Below is a small trained network, with its code and all its weights. Each question gives an input and a class and asks what happens when units are switched off, that is, made to give their printed mean instead of their output.

import numpy as np


def w(rows, s, z=0):
    codes = np.array(rows[::2]) - 128.0
    scale = np.full(codes.shape[1], s)
    scale[-1] = z or s
    return codes * scale


def norm(h):
    return h / np.sqrt((h * h).mean(-1, keepdims=True) + 1e-5)


def f(y):
    return np.maximum(y, 0)


def log_softmax(a):
    a = a - a.max(-1, keepdims=True)
    return a - np.log(np.exp(a).sum(-1, keepdims=True))


def net(x, mask):
    res = np.array(x, float).reshape(1, 2) / 4 @ E
    u = 0
    for l in range(3):
        y = f(norm(res) @ A[l][:, :-1].T + A[l][:, -1])
        res = res + np.where(mask[u : u + 3], y, B[l][:, -1]) @ B[l][:, :-1]
        u += 3
    return log_softmax(norm(res)[-1] @ U[:, :-1].T + U[:, -1])


A, B = {}, {}
E = w([
[22,92,167,165,31,92,143,175],'x0',
[225,137,99,128,3,38,255,78],'x1',
],0.0081)
A[0] = w([
[40,99,204,184,2,167,122,163,3],'L0N1',
[91,119,63,148,73,199,85,110,205],'L0N2',
[177,81,62,122,150,151,31,104,75],'L0N3',
],0.01,0.0034)
B[0] = w([
[5,56,109,64,164,108,77,150,254],'L0N1',
[79,120,138,98,151,128,167,241,172],'L0N2',
[95,156,127,103,136,108,152,172,193],'L0N3',
],0.013,0.0092)
A[1] = w([
[134,236,145,130,56,131,214,189,102],'L1N1',
[150,173,108,66,195,111,93,61,4],'L1N2',
[78,130,65,114,11,45,133,153,232],'L1N3',
],0.011,0.0037)
B[1] = w([
[149,145,125,211,144,195,180,213,180],'L1N1',
[69,62,109,136,133,24,155,120,171],'L1N2',
[211,132,250,135,176,157,202,154,255],'L1N3',
],0.015,0.011)
A[2] = w([
[106,118,11,136,162,50,126,79,111],'L2N1',
[73,117,88,91,176,214,1,103,117],'L2N2',
[66,205,137,100,69,114,139,49,1],'L2N3',
],0.014,0.0087)
B[2] = w([
[30,95,124,136,200,66,92,121,220],'L2N1',
[251,128,161,192,85,189,154,61,254],'L2N2',
[184,103,74,211,170,209,141,151,128],'L2N3',
],0.02,0.0067)
U = w([
[237,144,202,189,92,196,182,82,206],'0',
[63,62,152,168,217,58,104,155,247],'1',
[128,145,137,167,201,178,179,215,190],'2',
[116,146,62,9,66,87,17,52,1],'3',
[109,162,85,36,71,58,27,42,1],'4',
[74,181,56,90,40,81,57,71,1],'5',
[117,126,32,48,53,95,93,65,1],'6',
[98,179,93,57,87,62,54,54,1],'7',
],0.015,0.0087)

Each question gives the input, the list of numbers given to net, and the class t.
The units are the neurons (one row each of A and B). Each row of codes is followed by its name. A weight is (code - 128) times the scale printed after its matrix; where a second scale follows, it is the last column's (A, B and U).
mask holds one flag per neuron, layer by layer. A switched-off neuron (its flag False) gives its mean, the last column of its row in B, instead of its output. The means were averaged over made-up inputs and are rounded, as every weight is.
A unit's drop is (log p(t) with every unit on - log p(t) with that unit switched off) / (log p(t) with every unit on - log p(t) with every unit switched off).
The circuit of an input: a set's keep is (log p(t) with only the set's units on - log p(t) with every unit switched off) / (log p(t) with every unit on - log p(t) with every unit switched off). Starting from all 9 units, units are removed one at a time, each time the one whose removal leaves the highest keep (on an exact tie, the one counted first), for as long as the keep stays at least 0.8.
units of the circuit, in order: the units of the circuit, biggest drop first
top k neurons: the k neurons with the biggest drops, biggest first
top k neurons in layer l: the k neurons of layer l with the biggest drops, biggest first
drop of u: that unit's drop, to one decimal
input [-8,-5], class 1: units of the circuit, in order : L1N3
input [-8,7], class 1: top 2 neurons in layer 2 : L2N2, L2N1
input [4,-7], class 0: units of the circuit, in order : L2N2, L1N3
input [2,-8], class 0: top 2 neurons : L2N2, L1N3
input [-3,-6], class 0: units of the circuit, in order : L1N3, L2N2
input [-6,0], class 1: top 3 neurons : L1N2, L1N3, L0N2
input [3,-6], class 0: top 2 neurons : L2N2, L1N3
input [-5,2], class 1: top 3 neurons : L1N2, L0N2, L1N3
input [-6,1], class 1: top 2 neurons : L1N2, L1N3
input [8,-8], class 0: top 2 neurons in layer 2 : L2N2, L2N1
input [-5,0], class 1: top 2 neurons in layer 1 : L1N2, L1N3
input [-4,1], class 1: top 2 neurons in layer 1 : L1N2, L1N3
input [-8,1], class 1: drop of L0N2 : 0.0
input [-7,-8], class 0: units of the circuit, in order : L2N2
input [-7,0], class 1: drop of L1N3 : 0.2
input [2,-6], class 0: drop of L1N3 : 0.3
input [-6,4], class 1: drop of L0N2 : 0.8
